Each row has a name. Each question is about the rows just above it.

q_297: [104  96 112 107 181  80 165 147  85 170 171 182 149 118 126 120  78 138
 124 148 126 159  91 137 107 113]
q_144: [133 166 175 119  91 172 114 108 166 115 153 148 176 162 105 121 151 117
 179 117 127  84  86 171 137 100]
q_696: [133  81 148 119  91 172 114 116 166 115 153 148 175 162 105 121 151 117
 179 161 141  72 113 110  97 176]
q_58: [ 87 108  74 183  74 108 116 172 106 118  83 138 123  86 107 115 175 154
 128 134 135 111 149 184 131 160]
q_574: [104  96 112 107 181  80 165 147 105 170 171 116 112 118 126 120 168 138
 124 148 126 159  91 137 107 113]
Times [177] occurs in q_144:	0
Count of [107] in q_574:	2

q_499: [134 132 140 134 136 168 136 136 136 145 131 141 133 141 136 137 144 136
 133 130 137 137 132 148 130 134 130 136 136 132 153 139 141 141 127 133
 140 135 139]
q_693: [144 143 133 140 131 131 142 131 137 134 137 142 136 134 141 131 134 159
 133 146 135 140 155 131 135 133 130 131 162 133 133 147 131 138 145 133
 132 142 143]
q_145: [134 144 140 134 136 144 141 136 136 145 131 141 133 134 129 137 144 135
 133 130 137 137 132 134 132 146 132 135 132 133 132 148 139 133 147 132
 137 138 130]
How many times does q_693 hold [131]?	7
Times [136] occurs in q_499:	8
Times [135] occurs in q_499:	1
Count of [144] in q_145:	3

q_340: [125 115 113 118 115 160 165 115 118 162 159 112 145 113 115 118 151 159
 118 151 116 115 159 155 125 166 116 115 115 121 131 114 118 118 109 112
 128 119 117 119 119 112 115 122 114]
q_471: [ 91  82  90  86  88 133 135  97  99 135 133  80 132  89  84  86 131 134
 111 132  88  87 132 129  91 134 117 102  84 143 135  85 135 132  80  84
 138 131 129 131 133 128  91 104 132]
q_569: [144 144 141 143 142 139 141 139 139 140 140 144 136 141 143 143 136 138
 133 138 143 143 140 138 144 140 130 136 143 118 127 143 141 139 144 143
 137 140 138 140 141 141 144 137 141]
q_954: [106  95 104 101 103 139 144 110 114 143 142  93 139 103  98 101 135 139
 119 140 103 102 140 133 107 140 122 114  98 133 119  99 144 138  93  97
 148 139 133 139 142 134 107 116 138]
q_791: [134 132 129 133 132 135 139 128 131 138 137 130 133 128 132 133 132 133
 126 135 132 132 137 134 133 137 124 127 132 124 128 131 139 134 131 130
 137 136 134 136 138 136 133 129 137]
q_865: [133 139 140 137 138 108 103 138 135 105 106 141 115 140 139 137 114 109
 136 111 138 139 107 111 133 104 137 138 139 131 126 139 102 108 141 140
 109 108 111 108 105 106 133 135 104]
q_859: [125 115 113 118 115 160 165 115 118 162 159 112 145 113 115 118 151 159
 118 151 116 115 159 155 125 166 116 115 113 118 131 114 156 116 110 112
 153 151 148 151 118 151 120 122 118]
q_275: [124 114 110 118 114 151 159 112 117 156 153 110 141 109 115 118 143 150
 114 145 115 114 152 146 123 158 112 111 115 126 130 113 160 152 111 114
 150 155 146 149 114 155 123 117 114]
q_451: [125 115 113 118 115 160 165 115 118 162 159 112 145 113 115 118 151 159
 118 151 116 115 159 155 125 166 116 115 115 121 130 114 166 162 113 113
 154 156 155 156 162 164 125 119 167]
How many times does q_859 hold [118]?	7
Times [115] occurs in q_275:	3

q_526: [131 104 146 115 126 145 111 112 138 100 108 112 131 145]
q_751: [133 126 160 157 131 157 139 136 129 122 114 132 164 175]
q_404: [148 112 158 149 115 135 120 107 132 111 126 125 149 143]
q_870: [127 140 132 121 154 165 118 136 118 107 136 121 162 121]
q_567: [127 140 132 152 139 140 107 107 107 107 125  93 107 140]
How many times does q_526 hold [108]?	1
Count of [107] in q_567:	5
Count of [130] in q_526:	0
How many times does q_526 hold [145]?	2
Times [121] occurs in q_870:	3
Count of [136] in q_870:	2

q_860: [102 101 139 111 139 139 139 120 126 139]
q_53: [147 108 158 136 111 111 150 111 108 118]
q_885: [145 118 142 121 122 119 130 139 135 130]
q_417: [136 149 142 142 143 143 106 135 130 135]
q_298: [122 130 127 136 128 127 132  77 150 137]
q_307: [120 129 147 137 129 137 109 129 134  91]
Count of [111] in q_53:	3
How many times does q_860 hold [101]?	1
Times [112] occurs in q_53:	0
Times [139] occurs in q_860:	5
How many times does q_53 hold [107]?	0
How many times does q_307 hold [137]?	2

q_554: [108  98 108 128 141  85 138]
q_610: [152 137 137 137 137  98 152]
q_776: [117 119 110 124 155 109 109]
How many times does q_776 hold [110]?	1
Count of [137] in q_610:	4
Count of [108] in q_554:	2

q_672: [127 130 130 127 130 129 129 130 127 130 128 127 129]
q_204: [128 123  87 115 122  81 107 118 131 128 129 145 151]
q_376: [131 112 134 117 133 110  89 126 155 110 109 123 137]
q_935: [130 121 167  84 122 121 126 167  91 123  92 130 126]
q_800: [128 129 129 127 184 127 127 128 129 120 127 127 130]
q_510: [129 128 127 128 128 128 128 128 129 129 128 127 127]
q_584: [ 82 133 157 133 109 123 134 131 130 185 123 185 185]
How many times does q_672 hold [130]?	5
Count of [127] in q_672:	4
How many times does q_800 hold [129]?	3
Times [131] occurs in q_376:	1
How many times does q_584 hold [186]?	0
Times [127] occurs in q_510:	3
How many times does q_935 hold [120]?	0

q_332: [100 125 114 124 163 103 103  86 145]
q_921: [145 130 126 122 164 143 142 158 101]
q_92: [122 109 112 112 133 114 126 106 113]
q_74: [163 102 100  90 133 141  94 122  69]
q_788: [122 109 112 112 133 114 103 106 113]
q_500: [100 125 114 124 163 105 103  86 145]
q_755: [142 123  90  95 113 101 117 137 110]
How many times does q_332 hold [101]?	0
Times [163] occurs in q_332:	1

